272  35  -47  -19  -84  -276  -67  84  -38  39  59  -143  56  -222  -86  -102  79  -181  18  -59  133  -291  -64  117  -54  25  57  181  418  -44  187  8  -305 -> z324
74  10  -89  5  -32  -51  24  -39  -20  -20  17  -9  -46  7  42  55  -124  149  18  -84  52  -131  -37  -87  -97  -44  -3  43  -44  -39  -9  32  1 -> z943
91  61  6  37  -3  -10  3  94  0  -5  -16  -16  -22  -32  16  -65  -22  50  56  20  95  -25  131  -35  -21  34  23  65  -19  22  -93  73  -30 -> z331
-442  -201  68  225  187  120  120  -258  -111  -262  444  -7  -271  97  24  74  169  314  -93  -35  -107  231  -395  -113  37  83  177  -457  -447  -155  -98  -50  376 -> z177
255  -137  -112  -178  0  144  -49  151  168  209  -17  45  -15  75  118  -46  -13  -24  23  -48  219  -128  -107  53  -80  -39  -170  185  -268  -91  355  55  -125 -> z946
-514  -43  -91  90  -101  25  99  35  67  -200  116  -47  -225  61  108  50  105  346  333  -22  18  205  496  64  -32  -124  133  137  -256  -85  -27  -57  183 -> z460
109  9  -61  -71  -42  17  5  -28  -7  -28  -5  -9  -45  -1  -23  22  5  40  7  -14  19  -46  -95  -16  10  69  41  -4  42  -20  75  13  12 -> z177
47  4  6  14  53  55  9  104  44  24  -12  -44  -27  -1  -23  -27  56  -32  28  45  70  18  2  4  -33  13  12  33  -59  -17  -3  42  69 -> z213
349  -166  -324  33  165  -57  21  173  119  123  176  7  48  -160  91  172  -44  -162  -27  -50  93  267  -180  -22  -49  284  53  -30  -262  30  117  -49  356 -> z759
68  15  -36  1  27  17  6  49  12  6  31  -15  4  -51  9  3  6  -9  -2  -2  69  -40  15  -7  -49  16  6  35  -37  -4  24  27  15 -> z460
-189  2  -358  232  -56  130  136  227  -103  171  35  240  30  199  243  226  -198  -67  -47  -229  160  215  82  -28  63  -128  -113  -281  -29  -57  -366  -30  6 -> z324
-23  -146  -92  -192  156  -24  -3  -182  206  -158  334  55  205  -162  -180  -63  -106  -21  -52  -289  -222  -114  -441  102  -238  -219  -19  116  27  -26  899  -27  -89 -> z331
152  28  -115  -16  -73  -38  17  0  33  -22  46  8  -27  35  -24  37  -133  57  63  -104  34  9  -3  -48  -100  -46  -9  21  -109  -55  119  60  -15 -> z759
408  230  0  -212  -45  39  117  204  -134  43  -193  17  65  186  83  -204  -300  261  243  -116  117  -42  266  25  -5  -56  -35  -28  158  208  -130  117  -187 -> z324
63  44  -24  162  42  -168  -113  -128  66  29  120  -81  7  -286  -132  63  70  -226  -42  35  85  -125  -402  16  -131  -28  8  255  254  -153  313  -91  -20 -> z333
101  56  -14  -31  -22  -20  -64  2  -77  31  -21  27  -61  -151  1  -39  -40  6  -16  -24  2  -69  56  15  0  26  -13  72  84  52  -5  -17  -159 -> z339
-199  -402  -158  -419  239  68  126  158  80  -204  91  -264  102  125  -120  -212  83  -120  177  58  -143  145  -20  14  84  413  147  -358  -84  -22  9  -218  295 -> z303
410  125  -110  144  3  -225  -6  217  166  -5  83  135  -123  -86  -149  -188  -289  121  78  -17  139  -42  76  -78  -86  81  79  197  -10  30  158  122  -167 -> z324
63  78  -54  -86  -97  -33  -2  -3  23  -51  -66  -32  -148  9  40  60  -8  161  71  -20  104  -69  85  -41  -18  -49  24  68  5  10  20  29  -125 -> z412
-19  52  33  -118  -71  -3  -27  -91  -69  29  -174  26  -20  18  72  2  -40  100  15  22  11  -181  85  -27  35  -72  -54  33  78  96  -65  -11  -190 -> z333
99  32  26  -62  -65  -65  -24  -11  -43  20  -103  0  -61  5  56  19  2  134  4  -15  28  -180  13  -34  90  49  23  67  139  102  -36  24  -150 -> z943
360  38  268  -197  50  -26  -76  194  -212  47  -189  -26  -49  33  18  -401  -17  139  177  10  119  -167  179  59  159  -93  -37  73  107  316  38  191  -534 -> z331
79  -123  247  400  10  -290  -75  98  -116  118  -202  277  333  55  -160  -89  35  -182  -100  155  307  353  309  38  222  -52  -230  -177  -23  305  -378  135  -429 -> z339
50  19  -54  -61  -98  -68  10  -7  -117  -28  -93  5  -28  -32  52  50  -25  123  97  -93  82  -78  203  -17  8  4  -26  66  40  95  47  14  -142 -> z331
71  -55  -192  98  -61  36  85  -363  148  -231  239  34  196  173  -159  282  -89  99  -25  -50  -38  35  -484  48  -92  49  3  -174  -19  -229  551  -72  417 -> z460
-255  -252  -246  -402  38  101  12  139  -127  -204  22  -259  32  24  165  -1  -255  328  282  -174  -227  -156  -179  -62  -27  377  130  -171  276  66  -172  -243  -7 -> z625
-366  -28  92  114  -101  -301  91  -290  -9  -53  -130  115  105  -185  -14  128  108  -9  -30  -19  -147  -32  418  -82  146  -72  -55  184  227  227  63  -112  20 -> z625
78  101  -81  13  -57  -14  -3  -13  -46  10  60  -15  -19  -34  27  62  -80  52  11  -64  9  -86  -23  -40  -57  -46  -33  31  0  -2  39  23  -24 -> z460
37  -37  -13  -33  53  31  14  70  16  19  -6  -38  -6  -9  34  -35  18  6  22  12  57  -11  31  5  -14  58  10  -5  -45  -4  -25  24  48 -> z946
148  6  -59  -16  -45  -3  -7  38  18  -3  40  -29  -26  20  41  -29  -120  61  79  -68  -9  -45  -31  -64  -77  -135  -43  55  -108  -4  85  83  -21 -> z333
-161  -208  -34  225  165  8  -131  70  44  -46  42  17  252  -247  -333  -244  185  -625  107  3  -115  443  43  286  139  6  -9  -371  31  -10  267  171  -349 -> z943
-43  57  57  -16  -27  -73  18  -21  -71  -26  -105  -31  -104  43  -35  51  50  103  10  56  35  -80  33  -11  32  -2  45  -14  97  70  4  -20  -28 -> z412
45  23  -34  -62  34  3  6  18  41  -15  -31  -34  28  -55  -3  25  47  -36  2  27  69  -6  85  15  -26  44  -10  26  -45  8  38  7  37 -> z946
104  -79  -284  -232  70  102  -15  52  402  32  -107  -55  -150  -5  78  -33  -39  -66  56  217  127  -58  11  -81  -45  30  13  36  -219  -166  132  43  87 -> z412
71  40  61  -41  -15  0  -2  147  -98  24  -90  -37  -66  -16  17  -70  21  28  54  44  22  -28  92  17  40  54  75  14  120  108  -115  -6  -63 -> z177
551  456  -107  120  -330  -182  -145  -13  -174  159  183  200  -144  -251  101  200  -161  -3  -86  -238  -21  30  -63  -26  -17  43  -92  271  132  14  293  117  -353 -> z943
64  -134  -178  152  61  -95  -82  -221  405  -91  193  -29  -158  -219  -145  -22  130  -114  -146  84  71  -69  -493  -6  -188  5  53  168  -9  -438  363  -82  14 -> z303
36  -6  -4  -44  41  -5  20  4  15  -17  -6  -36  8  -40  -3  -16  23  22  19  -27  56  -39  25  5  -47  41  9  37  -14  -9  39  17  14 -> z946
-321  -175  -100  61  44  105  -143  -11  41  33  -2  62  -5  -306  204  351  182  -137  -262  59  -97  31  195  -12  128  134  -74  -103  -113  91  -98  -124  106 -> z333
-201  -370  200  17  -28  -175  -112  -81  -89  218  -188  166  249  179  -66  297  240  -282  -296  106  119  53  -116  154  186  134  -61  -203  94  62  120  -15  -100 -> z177
-9  85  -23  22  -70  -55  22  53  -88  -31  -10  -73  -111  -25  -62  -8  31  72  87  3  85  -65  1  21  -138  -60  74  45  124  -51  68  10  -34 -> z460
90  97  -427  -230  -155  116  58  33  370  -267  -102  29  -407  79  269  600  -18  398  -48  85  -135  27  38  -201  -80  396  233  202  -267  -217  306  -37  662 -> z333
34  -7  -47  -123  -32  48  -42  58  -35  -1  -93  -37  -76  -63  64  17  6  94  37  -9  11  -63  70  6  -21  42  -7  39  8  36  1  -5  -83 -> z625
68  28  7  -47  34  26  25  66  9  -3  -25  -30  -16  23  20  -11  -7  46  22  25  40  -48  30  -28  -34  42  21  37  -32  9  -21  48  62 -> z213
-247  -141  202  -47  154  -60  -203  18  140  79  71  -34  221  -35  -432  -327  90  -467  -62  245  -32  214  170  223  7  -287  -82  -236  -143  -13  58  91  -278 -> z412
202  -17  -167  76  36  -94  68  168  47  -84  21  -66  69  -38  -350  -60  -32  -288  98  51  -67  407  -50  99  -241  110  150  -99  33  -134  216  -18  340 -> z946
115  141  -53  22  -280  -84  296  239  -243  -198  -219  4  -119  536  -201  -307  -285  411  573  -328  76  104  304  7  -99  -421  88  -41  161  103  31  227  -290 -> z213
72  5  -28  -48  34  29  -2  34  15  18  -15  -19  0  -39  8  7  18  9  -1  -2  56  -12  36  -15  -31  14  -15  25  -59  -4  12  46  45 -> z943
83  40  -24  7  -16  -4  0  29  5  21  42  -17  -59  14  -17  7  -74  32  41  -31  19  9  -9  -24  -83  -32  22  28  -72  -40  25  51  28 -> z213
106  -118  -22  -151  50  96  -61  -283  326  -29  -25  -41  140  -15  -157  99  -51  -283  -16  205  -52  323  162  -68  -109  -93  -151  -256  -744  -68  259  86  267 -> z303
297  36  212  114  47  -124  -214  408  -69  99  119  27  -78  -6  -122  -296  53  -248  -96  112  -94  266  15  115  104  -58  -9  -20  -50  43  -22  187  -349 -> z946
-19  44  177  115  -104  -231  24  -198  -199  62  -90  150  214  45  -72  173  -137  259  -139  -215  0  -447  -323  -25  -14  188  -89  135  407  224  147  -175  -303 -> z759
3  220  199  124  228  -95  -23  -107  -86  -141  150  59  72  -12  -58  68  -68  216  -63  -123  17  73  -149  67  60  170  137  -183  -52  140  -103  145  -172 -> z946
-95  123  124  131  -63  -107  38  46  -86  -85  -136  27  -144  32  -136  28  119  40  19  65  116  80  163  81  -116  -178  25  8  25  2  121  -69  -140 -> z625
11  -20  -22  -31  80  21  5  72  87  -6  28  -39  -21  -25  -36  15  18  -38  -4  31  48  65  -8  -3  -51  43  31  -27  -55  -42  67  38  95 -> z412
39  -265  251  165  163  -86  -46  -1  -132  203  71  46  134  333  110  -2  -139  -119  -88  88  -28  323  -279  -74  37  -226  -108  -444  -522  93  -242  212  -15 -> z213
85  9  -25  -21  34  45  -12  64  21  27  -16  2  -40  -49  52  -12  -14  25  4  7  77  -40  85  -27  -25  63  -10  63  -76  -14  -64  42  -4 -> z213
10  -6  -7  -27  45  20  15  90  58  -16  13  -55  -8  15  -11  -24  34  -29  35  46  57  53  17  2  -55  -84  15  14  -89  -16  14  58  73 -> z339
233  130  161  178  -113  -267  15  307  25  -63  -339  51  -181  -100  -47  102  112  146  -70  144  143  -174  426  -107  52  295  91  526  328  157  -101  -98  31 -> z412
59  36  -38  -32  -51  -6  37  -20  17  -38  6  16  -16  28  37  54  -74  108  20  -52  8  -53  26  -60  -43  -10  -7  55  -81  -7  20  19  43 -> z324
-352  268  427  212  14  47  -28  98  -89  104  -162  -38  -105  95  -25  169  115  -20  -167  294  -41  34  83  -32  -138  -240  -28  99  10  20  -212  -77  248 -> z412
100  14  -88  35  -76  -59  -24  -6  20  5  34  -4  -50  -86  24  47  -65  34  15  -64  64  -42  31  -41  -85  -73  -24  90  -17  -57  43  25  -66 -> z177
-4  -3  -7  -49  50  63  15  47  12  -2  -6  -37  3  -13  14  -27  41  8  29  13  53  -7  48  -11  -24  1  2  19  -70  10  2  35  61 -> z331
272  303  -13  138  -14  -123  -31  237  -58  -208  242  -221  -10  63  -176  -293  -186  -2  236  62  -50  286  -160  81  -175  3  187  -142  72  -158  -346  48  -169 -> z412
-49  -35  -73  -144  -20  16  37  -45  -54  -45  -69  -52  -119  12  75  5  -34  164  108  -58  20  -81  51  -61  20  7  22  -24  44  16  2  25  -31 -> z339
-148  -167  140  101  167  -95  85  140  162  -83  52  -57  166  90  150  -47  100  -6  -116  127  -110  -30  -156  51  39  139  193  -149  26  88  -330  -113  38 -> z324
68  29  -103  9  -56  -58  26  -47  -5  -31  42  8  -56  -8  47  65  -103  115  31  -113  43  -68  -22  -55  -116  -41  -17  68  -102  -53  68  9  -45 -> z946
289  56  -4  -33  16  -128  179  -437  270  -190  161  -140  409  300  -43  -135  -204  142  123  -144  169  -504  -747  -164  -130  9  -6  270  -12  -210  -93  -36  -76 -> z333
120  166  -134  -121  155  -224  -82  359  118  122  162  -99  158  207  -163  -196  -87  -440  39  129  -117  387  230  172  137  -413  -81  -175  -216  49  -72  131  -79 -> z324
84  21  -90  -5  -7  -38  -1  -44  33  8  65  1  -13  -17  19  66  -86  -15  -22  -72  30  -53  -79  -41  -74  -48  -35  45  -79  -73  94  18  -21 -> z412
-9  41  86  -9  86  -49  15  25  -67  17  -50  -15  -113  55  13  9  44  66  -15  65  24  23  -40  0  -10  6  66  -31  -84  45  -19  19  35 -> z946
-33  26  114  -72  -44  -43  35  112  -11  -1  -144  -40  5  184  -41  -86  123  -30  89  136  48  -57  37  36  134  -34  66  1  150  110  -9  27  -54 -> z333
-53  -96  178  69  408  -182  117  -165  128  -27  52  -211  4  72  -208  -71  41  -27  -128  117  -182  98  -299  -194  139  320  108  -233  89  -52  -264  -66  520 -> z177
-454  -104  8  56  -130  -90  -112  128  -131  12  -193  42  -288  -242  252  264  284  201  -91  101  -86  -193  346  -7  72  100  43  275  134  125  2  -85  -77 -> z460
70  28  41  -28  36  -19  7  87  -8  -2  -37  -59  4  -41  6  -40  27  2  23  30  72  -30  85  -9  -23  56  13  35  0  29  -58  20  10 -> z303
180  169  -84  147  24  -99  -165  291  -106  151  63  -267  -250  -105  -130  -183  110  -241  4  236  7  100  -253  108  -103  -28  103  38  186  -230  -357  -77  -17 -> z412
-371  -217  100  39  112  1  96  319  -275  -22  -89  -87  -181  72  96  -108  -213  335  189  -207  -208  151  366  -132  -62  -144  39  -125  -98  271  -502  -123  33 -> z324
275  212  122  425  -180  -100  137  112  -61  -70  -106  -119  -245  -231  114  115  -42  290  153  36  156  -195  11  -269  -225  108  172  223  322  60  9  146  287 -> z759
144  -125  -185  -75  -148  -91  72  -53  401  -296  70  23  296  99  25  129  43  5  105  -42  39  -43  -165  106  27  -39  33  95  51  17  516  -60  -122 -> z324
-30  13  94  -16  -50  -83  -16  52  -92  -22  -83  -6  -17  -24  13  -9  54  23  21  44  -26  -8  181  -1  120  56  6  -32  105  164  -56  -3  -141 -> z412
57  11  -9  -36  5  72  -15  57  2  50  2  -20  -19  -31  19  -5  36  -13  0  5  85  -32  -44  -2  -60  21  -19  46  -32  -43  34  27  15 -> z759
